In the rows, zero is written as 128.
Known rows:
fefe: [131 104 128 117 114 103 137 102 119 145 130 132 139 107 129 122 126 119
 110 107 116 141 105 146 129 127 115 120 149 128 127 123 143 138 135 133
 115 109 157 142 143 132 117 118 133 149  97 113 133 108 120 133]
stebra: [134 118 125 107 138 132 144 127 129 134 131 115 137  93 126 103 118 118
 124 129 122 128 130 133 113 119 130 112 151 123 121 126 124 127 126 137
 124 106 131 146 130 141 120 111 131 153 113 142 117 116 109 129]
kiros: [138 119 121 105 130 117 144 125 130 132 131 130 133 103 116 118 132 120
 120 129 130 131 135 145 114 125 137 112 136 135 118 127 135 129 135 136
 106  97 140 157 146 133 113 123 125 142 116 130 116 125 112 131]
zasuner: [120 131 139 121 119 109 132 140 107 141 134 142 129 148 103 128 142 119
 150 169 137 101 112 146 114 151 103 146 118 136 126 137 130 106 113 122
 142 125 106 122 152 145 109 154 144 134 125 130 122 142 134 115]
flostes: [120 135 137 113 132 124 126 119 142 139 128 127 127 138 111 130 129 147
 163 143 124 104 127 124 130 137 106 127 122 121 110 123 142 135 113 125
 140 103 125 122 131 158 122 155 135 122 138 122 126 126 148 132]
brizo: [136 103 128 108 126 122 147 126 120 136 137 127 134 104 115 113 129 115
 120 126 130 130 127 142 118 121 133 112 141 131 114 128 136 128 125 140
 118 109 151 142 154 139 116 117 129 152 115 137 122 126 119 144]
mabrol: [143 140 136 114 134 119 146 128 118 127 129 134 137 113 115 119 128 146
 178 172 130 118 121 146 115 141 112 144 125 129 122 136 141 110 115 111
 144 116 104 137 137 147 118 144 144 118 137 140 107 144 135 126]
grurim: [110 121 140 121 134 120 121 144 121 144 140 134 120 156 100 121 128 122
 143 152 118  91 121 133 118 148 102 133 129 123 116 123 125 122 121 130
 140 128 120 121 137 148 113 154 146 144 125 124 124 125 142 121]
kluflem: [135 117 127 117 121 108 132 102 128 155 136 130 138 104 140 121 124 129
 114 118 118 139 107 139 132 122 104 118 150 126 125 119 148 152 131 133
 121 111 145 129 127 133 123 117 130 151 101  99 142 103 124 129]
fleflon: [200 130 118 105 129 113  95 134 111 192 168 126 116  20 139  82  45 172
 108 193  72 157  61 129 129  80  40 101 164 122  86  86 131 186 111 119
 153 145  77  98 128  73 141  80 102 194 103 110 214  56  73  85]
plazel: [158 111 121 101 123 116 161 139 124 117 128 134 136  90 103 112 120 118
 133 131 129 136 131 154 102 126 139 110 135 127 123 136 128 112 137 133
 117 105 144 162 160 131 104 115 141 147 124 148 103 137 104 135]
moga: [148 119 123 115 112  97 140 107 121 143 130 135 141 109 140 136 128 130
 120 117 129 141 111 148 124 118 109 105 136 124 127 129 154 155 139 131
 121 106 149 137 134 128 112 117 136 139 113  88 132 118 125 121]
klile: [101 141 130 120 111 103 123  73 122 155 114 114 143 106 167 114 142 125
 102 130 136 136  91 132 124 127 108 122 148 139 132 142 132 158 117 134
 132  99 108 132 121 137 123 130 124 125  92  98 153 108 116  90]
dritrun: [135 124 123 106 129 137 136 120 136 151 139 120 132 103 134 120 131 127
 120 132 136 126 130 130 128 107 128 104 138 131 112 121 141 144 119 142
 128  99 140 127 132 148 125 117 119 148 115 120 136 123 122 140]
nastin: [144 120 121 105 121 120 141 125 127 135 135 126 136  98 125 122 120 120
 125 134 140 129 126 144 113 110 126  99 134 125 115 135 138 148 124 136
 128 100 133 136 141 129 115 121 131 139 126 117 131 125 115 121]
rara: [123 144 142 119 136 116 131 119 121 140 127 129 133 126 119 115 143 140
 158 163 126 113 121 134 128 147 110 152 129 139 115 126 140 119 117 120
 129 109 105 137 132 147 123 156 125 117 125 137 118 134 140 125]
gemim: [127 112 129 114 116 101 134 100 125 143 125 128 137 109 133 119 127 121
 107 109 121 138 108 139 127 130 119 119 146 125 127 126 139 144 133 134
 116 108 151 147 139 133 116 121 133 146 103 108 138 106 120 127]
fufe: [119 152 141 119 137 115 124 115 128 143 127 123 129 120 127 109 138 145
 157 171 122 112 117 132 125 143 102 146 130 139 114 125 130 131 111 120
 135 107  88 132 120 142 126 156 121 115 127 128 129 125 132 111]

Facts:
η ditrim <- sokar
η brubran <- sokar refu griti
η brizo <- klobas gololor
η kiros <- klobas gaplo graskek fedrim zasuner
η galal <- klobas
η bofupun <- klobas mutroror dise trazam gaplo laflok
η gesik <- klobas sipluk
η skostam <- klobas
η kluflem <- vapir gregres stodunis
η klile <- reluzal skebragrel gubrogror
η broval <- reluzal fufe
η brogus <- reluzal meflu
η rezan <- reluzal kliplol plodrar
η davotel <- reluzal gilek plodrar stodunis kostibus
η kegror <- mutroror bruplil trikan
η plukezak <- mutroror stakles fedrim
η nabros <- mutroror zasuner pluku bradrul
η fludran <- mutroror
η besoben <- meflu
η bribokul <- meflu
η duskil <- meflu flostes stetre plekal griti
η vugro <- meflu
η kliploplor <- meflu rara toflim
η nubran <- meflu zasuner
η flupu <- meflu kazar mefem
η zodos <- meflu dimukol
η mestal <- pebrum
η lonin <- pebrum tegri gololor fetok
η subre <- pebrum stodunis fotro kostibus
η tidum <- flostes dimukol kluvas fetok
η tozar <- flostes klola vevabror gilek grurim
η pirulu <- grinu stodunis kostibus
η skipostom <- skiplos kliplol
η malo <- stetre
η ruskeklim <- stetre vevabror toflim
η vubrun <- stetre
η fasagrul <- stetre pofa
η mubres <- dise driklis
η lepopli <- mabrol muflu pofa
η vegubrom <- mabrol
η tisten <- mabrol moplali fedrim drazim
η trodrul <- mabrol
η platririk <- mabrol stakles kururi
η klodo <- mabrol
η pustoruk <- ruflumu vetrotrim rogustam
η farak <- bruplil bradrul
η raklu <- bruplil nubrir
η loklak <- skele grurim trikan
η gemim <- skele klozek
η traneflu <- skele tegri
η vatrok <- skele grurim mivu rogustam kluvas
η kemuvam <- trazam
η seplen <- trazam kururi
η plazel <- trazam
η kloman <- zitovar driklis muflu
η gidor <- zitovar kliplol gregres bruskar toflim
η gali <- plugra
η tradi <- plugra kazar
η pudrun <- plugra plodrar
η zefes <- plugra
η tastakam <- plugra gilek
η plode <- dimukol moplali
η toben <- dimukol
η zetaflom <- dimukol
η zival <- dimukol
η patre <- kliplol plodrar graskek doberes klozek
η roner <- kliplol moplali zagraten mivu stodunis ridrum
η ripam <- klola sipluk
η bodre <- nubrir tegri
η gebrok <- nubrir zagraten
η dreme <- vevabror vetrotrim mefem
η grotor <- vevabror
η trimal <- vevabror drazim fotro
η plologel <- vevabror moplali fufe toflim
η flitrenal <- zodadar
η poskaskik <- zodadar fetok
η dritrun <- gregres
η toza <- gregres stodunis fetok
η trudrum <- tonan plekal mivu drazim
η klozetel <- tonan drazim
η moga <- tonan
η doda <- tonan bruskar
η givas <- moplali
η gagros <- moplali stodunis
η trusom <- vetrotrim fufe kostibus
η buna <- gilek ledum
η tradar <- tegri rara
η fastom <- tegri zasuner
η brazik <- tegri zagraten
η fefe <- tegri
η levom <- gumir zasuner
η mekor <- gumir zasuner
η dretaskul <- gumir griti
η duplu <- klotok fotro
η sopar <- grurim
η trozer <- grurim zagraten driklis
η stiruk <- grurim
η plaklo <- gololor
η fladrom <- zagraten kostibus
η stebra <- zagraten
η petritrin <- zagraten
η goskis <- bruskar pofa
η zoga <- mivu gaplo
η kloklas <- trikan
η suve <- refu
η vosul <- refu drazim kururi
η bredrin <- graskek toflim
η grogre <- graskek
η klipel <- stakles
η zagus <- fufe
η greflar <- zasuner
η nastin <- kururi fotro doberes
η sekir <- kururi
η floba <- pluku ridrum
η grazi <- laflok
η sketin <- doberes
η pabo <- doberes
η niklam <- luklil kluvas
η zurar <- kluvas
η druzi <- klozek
η dedre <- kostibus patrek
η feklerem <- ridrum
η nobrerim <- ridrum
η neflodas <- fetok pofa
η fligom <- fetok
η troziklin <- fetok
η drefo <- fetok
η fleflon <- patrek
[sokar brazik niklam pebrum kegror skiplos fludran mabrol seplen trazam plugra zival gregres plazel zetaflom tegri vatrok rotrom dretaskul zagraten raklu plodrar kazar nobrerim davotel stodunis fedrim rogustam pluku neflodas subre plukezak farak toza stebra] Ω c
[klobas reluzal plode galal tisten troziklin kloman dise grotor vegubrom grogre klola klozetel klotok grurim kliploplor pudrun dedre mubres roner graskek duskil trodrul sketin zasuner fotro lonin skostam duplu luklil trusom] Ω d
[bofupun levom vapir trozer brubran ditrim lepopli grinu malo tidum tradi moga skele dimukol fleflon gagros klipel gilek poskaskik zurar fladrom druzi kemuvam givas fligom bruskar grazi gubrogror bribokul gali refu klile trudrum fefe tradar fasagrul gemim kluflem nabros vugro ledum flupu] Ω b
[brogus mutroror meflu trimal dreme plologel bredrin greflar vubrun patre kloklas stiruk ruflumu bruplil zitovar flitrenal broval kliplol fastom nubrir gebrok vevabror traneflu feklerem mekor kiros sekir tonan moplali gumir nubran plekal tozar gesik gololor skebragrel mivu driklis muflu zagus stakles fufe drazim kururi zefes zoga plaklo vosul pustoruk buna doberes kluvas rara klozek mefem loklak besoben ridrum mestal fetok zodos toflim platririk griti pofa patrek skipostom bradrul bodre] Ω a
[gidor floba stetre drefo ruskeklim suve toben vetrotrim pabo rezan trikan pirulu tastakam sipluk brizo sopar kostibus nastin] Ω f
[flostes dritrun zodadar goskis ripam gaplo doda klodo laflok petritrin] Ω e
δ g <- sokar bofupun levom gidor reluzal mutroror meflu trimal dreme pebrum tisten kegror flostes grinu plologel malo skiplos greflar patre kloklas dise stiruk fludran dritrun grotor tidum ruflumu vegubrom drefo tradi bruplil grogre moga zitovar flitrenal plugra dimukol zival broval fleflon gagros klola suve vevabror zodadar plazel traneflu feklerem kiros sekir tonan klipel moplali vetrotrim gilek pabo zetaflom goskis tegri vatrok gumir grurim nubran plekal druzi dretaskul kliploplor tozar kemuvam gesik gololor mubres skebragrel fligom grazi driklis muflu bribokul raklu plodrar kazar pirulu gali sipluk davotel gaplo roner graskek zagus sketin stodunis stakles trudrum fefe kururi fotro tradar fasagrul zefes brizo gemim kluflem zoga plaklo lonin klodo pustoruk neflodas buna skostam duplu nabros kluvas vugro klozek ledum mefem loklak kostibus besoben nastin toza stebra fetok zodos toflim platririk griti bodre
δ h <- klobas vapir trozer brogus brubran brazik niklam ditrim plode galal lepopli troziklin kloman bredrin floba vubrun stetre mabrol seplen ruskeklim skele trazam kliplol fastom nubrir gebrok gregres mekor toben klozetel poskaskik zurar klotok fladrom rotrom pudrun dedre zagraten givas rezan ripam bruskar mivu trikan gubrogror tastakam nobrerim refu klile doda duskil trodrul fedrim rogustam fufe zasuner drazim vosul pluku laflok doberes luklil subre rara flupu plukezak farak sopar trusom ridrum mestal pofa patrek skipostom petritrin bradrul

Rows:
No name comes twice in this set of rows, the named rows included.
[141 124 124 106 128 132 142 120 134 144 137 125 132 106 133 131 134 123
 124 129 139 127 133 135 124 109 126 101 133 127 118 125 147 147 121 139
 128  94 144 129 139 149 121 119 125 150 121 113 130 131 125 138]	goskis
[127 131 140 113 139 117 130 131 133 132 129 131 126 130  94 117 123 144
 163 153 106 114 125 133 125 148 106 138 126 125 108 120 136 126 127 120
 118 110 118 144 137 138 119 153 131 127 137 138 117 123 138 134]	driklis
[139 131 126 109 120 122 146 114 123 147 130 128 141  97 142 125 150 118
 126 145 155 135 127 144 120 111 129 114 132 145 125 137 146 135 114 135
 132  94 126 128 145 147 123 124 119 130 116 121 135 144 117 133]	doda
[131 114 127 109 115 119 147 120 109 137 127 126 137  91 126  99 143 110
 114 141 145 134 119 149 119 125 134 127 143 143 123 139 130 114 114 131
 124 105 128 143 159 137 117 123 124 140 107 146 131 135 110 131]	floba
[163 143 117 111 120 109 154 122 121 137 131 131 145  92 138 132 151 121
 141 155 158 140 132 164 107 112 133 113 124 142 127 144 154 137 133 126
 119  90 114 146 140 126 116 123 126 122 126 105 118 152 110 118]	vosul
[144 120 129 121 107  98 146 100 110 152 134 134 149 100 144 126 143 122
 120 133 141 152 103 158 128 124 112 128 140 141 137 132 152 133 128 124
 123 112 137 136 146 130 119 119 131 136  96 101 130 130 122 131]	lepopli
[138 122 118 114 126 120 130 148 115 151 148 134 125 114 127 128 123 108
 114 149 141 114 123 141 108 111 118 100 134 131 123 126 131 145 132 141
 134 115 125 120 130 128 114 117 138 160 118 106 137 122 114 111]	duplu
[131 131 144 126 154 129 131 127 133 150 146 131 131 136 116 121 130 144
 169 153 110 109 135 129 144 132 108 140 131 125 113 102 150 125 124 123
 123 111 125 126 114 156 130 147 130 137 131 120 109 122 160 162]	fetok
[123 133 125 121 123 127 126 124 104 164 143 122 134 109 145 111 142 103
 103 155 150 116 115 142 115 116 119 119 143 145 124 133 120 130 118 142
 136 112 103 118 131 137 121 121 126 148 102 111 146 130 107 103]	trusom
[147 131 137 108 124 110 153 136 115 116 122 135 135 110  92 110 126 137
 174 170 127 124 121 153 109 153 110 150 123 130 125 139 133  98 117 107
 134 117 109 151 157 141 109 147 143 122 134 163 102 143 129 130]	trazam
[146 129 132 110 135 106 139 136 132 124 128 139 121 128  88 126 122 148
 169 152 114 114 128 143 117 150 110 134 120 126 109 125 145 125 128 117
 122 109 126 147 144 132 112 153 136 123 139 134 110 131 134 133]	stakles

Now the same elements, written a new way:
Known rows:
skipostom: [175  94 134 185 137  90 116 141 127 117 113 134 115 168 132  94 105 160
 128 152 164 138 132 140 116 153 143 118 121 163 110 133 161 143 117 123
 175]
toflim: [ 85 128 145  88 123 140 111 158 132 144 144 108 138  77 143 141  88 174
 162 114 105 109 138 139 115  47 125  79 162 124 160 144 156 131 120 112
 101]
kloman: [168 108 101 151 137 135 124 128 129 148 117 173 125 188 138 101 116 116
  95 158 116 159 153 120 133 184 137 164 111 140  81  73 110 184 115 117
 179]
muflu: [113 135 157 105 128 128 111 129 121 125 140 122 105  60 129 139  92 181
 166 104 112 104 151 143 105  82 124 100 143 118 136 131 123 179 123 113
 105]
vosul: [158 143 113 182 147  89 110 115 145 109  74 144 122 174 109 122  97 151
 144 120 149 141 140 121 102 161 165 114 103 157  78 119 126 210 144 126
 198]
fufe: [ 94 110 167 145 143 121 113 194 130 179 150 114 165 128 139 111  83 175
 160 155 128 129 177 142 124  85 141  74 132 150 136 158 184 130 103 108
 156]
platririk: [165 134 102 152 131  99 104  94 137  69  82 152 105 109 118 140  98 151
 135  83 148 111  78 130  91 140 126 133 120 113 110 128  97 202 153 137
 125]
ridrum: [ 95 125 185 130 129 106 119 198 108 160 162 104 139  96 124 110  98 157
 146 158 135 108 180 146 113 113 121  82 123 153 114 160 153 162 111 125
 165]
feklerem: [162 105 126 124 114  94 127 114 109  88 126 124 112 106 117 122 112 154
 119 122 151 108  88 145 113 127 113 128 140 123 128 145 134 133 118 142
  99]
dreme: [178 108  76 134 111 109 130  99 137  92 104 128 111 155 128 118 108 152
 127 103 146 129  69 133 118 108 139 113 153 128 138 121 159 103 126 133
 111]
poskaskik: [144 135 144 147 126 109 155  87 146 148 142 142  74 159 123  69 157 144
 122 151 112 136 185 131 143 151 161 152  98 152 113  76 128 132 126 137
 178]
graskek: [ 83 118 134  97 120 159 109 183 130 154 136 144 191  94 159 162  86 111
 120 124 102 120 112  97 143 103  79 122 155 100 136 140 115 154 120 119
  97]
brogus: [153 118  92 151 120  85 134 140 137 121 102 124 123 210 136 117 100 154
 126 147 140 150 113 136 132 143 161  82 130 164 111 128 179 101 119 126
 171]
plodrar: [108 122 167 158 176 191 102 169 113 153 153 102 173  78 115 147 156 109
 162 112 156 142 114 128 118  76 117 133 154  98 191 210 151  57 126  91
  84]
tastakam: [160 102  90 159 154 123 136 158 135 141  97 145 153 212 161 104 122 106
 101 158 150 164 126 129 141 161 141 132 119 166 123 143 156 105  96 112
 164]
klozetel: [157 126  88 154 139 148 110 129 150 154  96 175 141 192 148 125 104 120
 113 134 111 166 156 110 133 166 134 142 115 139  85  86 106 196 120 102
 183]
sketin: [163  97  90 146 134 157 123 149 128 117 105 168 158 135 156 141 106 120
 109 119 127 135  83 104 141 133  91 168 150 115 125 116 100 164 123 111
 110]
fladrom: [160  89 149 196 133  94 157 130 123 137 135 137 107 163 141  63 143 131
 115 166 153 128 150 126 148 164 132 170 112 154 131 116 141 105 120 132
 163]

Rows:
No name comes twice in this set of rows, the named rows included.
[155 108 113 206 131  97 151 123 149 134  97 140 138 208 139  94 126 130
 127 154 142 138 131 111 148 152 153 151 111 155 126 116 148  97 124 121
 174]	klile
[132 139 104 134  88  66 150  84 123  69  94 124 118 135 114 153 145  86
 109 111 134  98  79 105 154 175 110 161 107 127 114 122  82 119 156 180
 113]	nabros
[128 168 142 129 139 141 116 111 110  84 112  94 128 104  72 169 188  54
 122 107 166 136  87 125 108 164 112 151 116 106 121 172  83 117 158 141
 107]	fludran
[151 107 143 173 122  83 153 112 129 130 135 132  94 162 122  76 146 122
 108 165 143 116 159 128 158 185 144 158  92 159 113 101 128 121 127 155
 167]	trozer
[ 93 143 157 101 129 139 106 148 137 136 133 122 124  59 133 150  88 183
 159 101 106  94 147 135  98  60 121  81 147 112 143 138 133 169 131 111
 108]	tonan
[101 125 114  72 108 172 118 165 126 141 146 145 167 117 160 155 101 118
 111 138  86 126 117 112 147 102  98 120 151 114 139 112 120 129 107 121
  89]	klola
[105  89 154  99 161 170 134 190 116 160 157 136 151  74 185 117 114 142
 128 131 123 124 140 146 127  68  96 131 145 120 175 159 142 116  86 101
  78]	kostibus
[ 50 142 163 115 106 147 144 144 127 130 150 130 182  77 136 171 132  98
 143 115  85  82 141  86 149 116  78 163 131  96 127 134  80 148 155 144
  99]	gaplo
[ 49 159 157 149 132 127 125 159 162 169 111 132 173 118 143 143 108 149
 171 130 105 114 205 104 137 111 149 108 103 142 114 133 127 168 147 116
 188]	refu
[112 111 142 138 147 157 107 180 140 178 128 147 174 155 165 122  96 124
 124 153 108 140 179 107 134 137 123 136 125 136 103 114 126 180 108  98
 164]	klotok
[166 137 158 153 157 131 130 120 105 141 148  96 100 153  74  94 203  73
 110 165 168 161 149 145 115 188 144 157  99 136 120 151 131  77 136 129
 163]	brazik
[128 152 114 130  99  57 135 138 130 109 106 110 121 189 101 141 110 116
 116 148 129 130 133 126 122 182 152  86 107 150  78 129 139 146 130 159
 179]	mekor
[ 89 127 198  99 118  80 125 192  98 158 183  92 123 106 118 105 115 149
 129 171 133 111 193 145 126 138 119  78 113 151 105 153 150 144 113 146
 147]	nubrir
[162 114  85 127 125 147 129 128 138 159 116 165 122 211 144 102 116 113
  97 156 103 171 151 121 149 169 145 136 117 145  97  78 139 152 112 111
 176]	plode

The same elements again, as new rows of numbers:
Known rows:
zagus: [129 121 157  73 131 131 124 100 142 120 121 124 132 127  95  47 184 115
 136 100 135 152 131 131 109 169 138 126 137]
klozetel: [113 124 152 209 126 100 149 111  75 124 121 176 147 137 146 167 123 106
 149 148 122 121 121  83  92 204  89 159 100]
zitovar: [129 148 158  53 115 143 123 133 123 125 139 154 138 109 154  61 157 125
 109 114 139 159 126 133 127 164 143 137 132]
platririk: [131 140 124 100 131 115 138  89 121 116 117 159 144 149 149  28 173 140
 164 147 120 153 110 127  90 200 178 153 126]
zival: [121 128 151 171 110 121 168 123 116 123 137 148 163  86  90 159 210 121
 145 160 136 148 121  88 135 147 111 143 106]
luklil: [121 124 171 188  98 118 126 155  89 124 150 154 142 102 156 193 107  97
 119 122 130 135 141  76 143 153  57 145  92]
ditrim: [121 139 138 180 116  98 108 103 111 105 120 154 138 116 115 138 130 113
 145 115 113 131 128 100 112 150 112 150 106]
ledum: [123 136 151 113  98 132 138 134 122 136 121 134 139 127  97 121 169 116
 114 115 144 131 132 111 147 134  96 130 123]
drefo: [123 126 155 136 144 123 157 133 124 120 134 190 159  82 166 107 201 123
 156 131 146 146 109 104 113 152 112 103  91]
plologel: [124 118 148  92 144 120 131  94 140 110 122 146 141 121  97  61 204 111
 154 111 126 147 123 134  93 196 159 131 130]
pofa: [128 159 163  89 112 130  81 138  93 107 135 174 130  73 166 101 100 104
  88  93 122 144 139 128 109 143 139 155 125]
graskek: [121 141 136 139  69 135 168 154  95 157 161 107 139 155 146 164 141 120
 101 140 151 117 146  82 154 173  80 150 105]
roner: [121  96 168 188 123 125 182 122 108 140 113 164 156 149 138 118 188 114
 174 157 142 139 106  95 120 207  75 133 100]
vetrotrim: [120 140 146 103 129 137 145 149 122 142 159 115 130 116 121 146 167 108
  98 107 161 116 137 104 129 115  86 102 113]
tisten: [115 118 137 193 113 115 188 113  95 138 135 174 160 148 158 128 185 130
 172 182 135 118 118  84 114 243 116 160 102]
vegubrom: [114 129 134 174 107 125 184 125  82 138 134 180 161 140 164 124 178 129
 156 189 140 112 126  84 114 225 119 154  97]
ruskeklim: [116 122 141 183 159  95 130 103 107 107 129 169 132 105 118 149 162 102
 152 109 123 106 125  99  84 141 103 127  98]
brazik: [125 116 185 217 123 107 146 124 116 114 104 157 150 112 137 172 131 125
 148  93 121 166  94 109 128  56  55 136  88]

Rows:
No name comes twice in this set of rows, the named rows included.
[131 118 181 125 140 106  98 110 143  93  97 143 138 123 165  90 114 125
 152  49 110 183 104 131 120 114 107 131 108]	gebrok
[122 116 181 207 150 114 161 107 100 120  78 179 142 126 110 133 151 116
 149 120 130 138  88 119  85 100  72 152 102]	subre
[129 125 183 117 142 116  93 111 128 101 104 173 131 111 156  64 119 115
 140  58 117 168 113 133 100 126 107 145 111]	mestal
[122 107 174 174 138 121 194 109 126 133  87 138 151 140  63 138 210 105
 160 143 152 138  98 114 110 129  88 128 113]	davotel
[117 124 170 174 139 115 112 118 115 101  95 204 154  85 143 103 146 114
 154 105 120 150 115 111 114 139  83 140  96]	poskaskik
[119 130 129 152 148 115 178  99 109 133 121 157 142 154 144  81 189 130
 161 146 142 114 109 112  89 178 128 131 111]	nastin
[116 112 185 211 133 119 133 145  88 118 127 201 160  93 173 163 132 104
 146 115 130 134 121  86 118 173  69 143  89]	troziklin
[126 122 172 168 113 125 178 128 128 135 111 136 156 130 128 138 176 138
 144 133 146 165  90 107 149  95  81 133 106]	stebra
[132 146 156  47  98 144 107 145 132 116 160 131 144  78 150  90 152 115
 106  92 132 168 135 123 153 138 135 130 124]	kluvas
[125 130 161 175 121 108 116 109 105 113 100 178 139 120 127 115 135 107
 132  97 118 134 113 121 109 133  88 146 113]	givas
[114 107 142 221 123  92 134 110 101 111 141 167 149 102 118 200 161  94
 164 135 111 115 146  68 110 208  88 140  87]	duskil

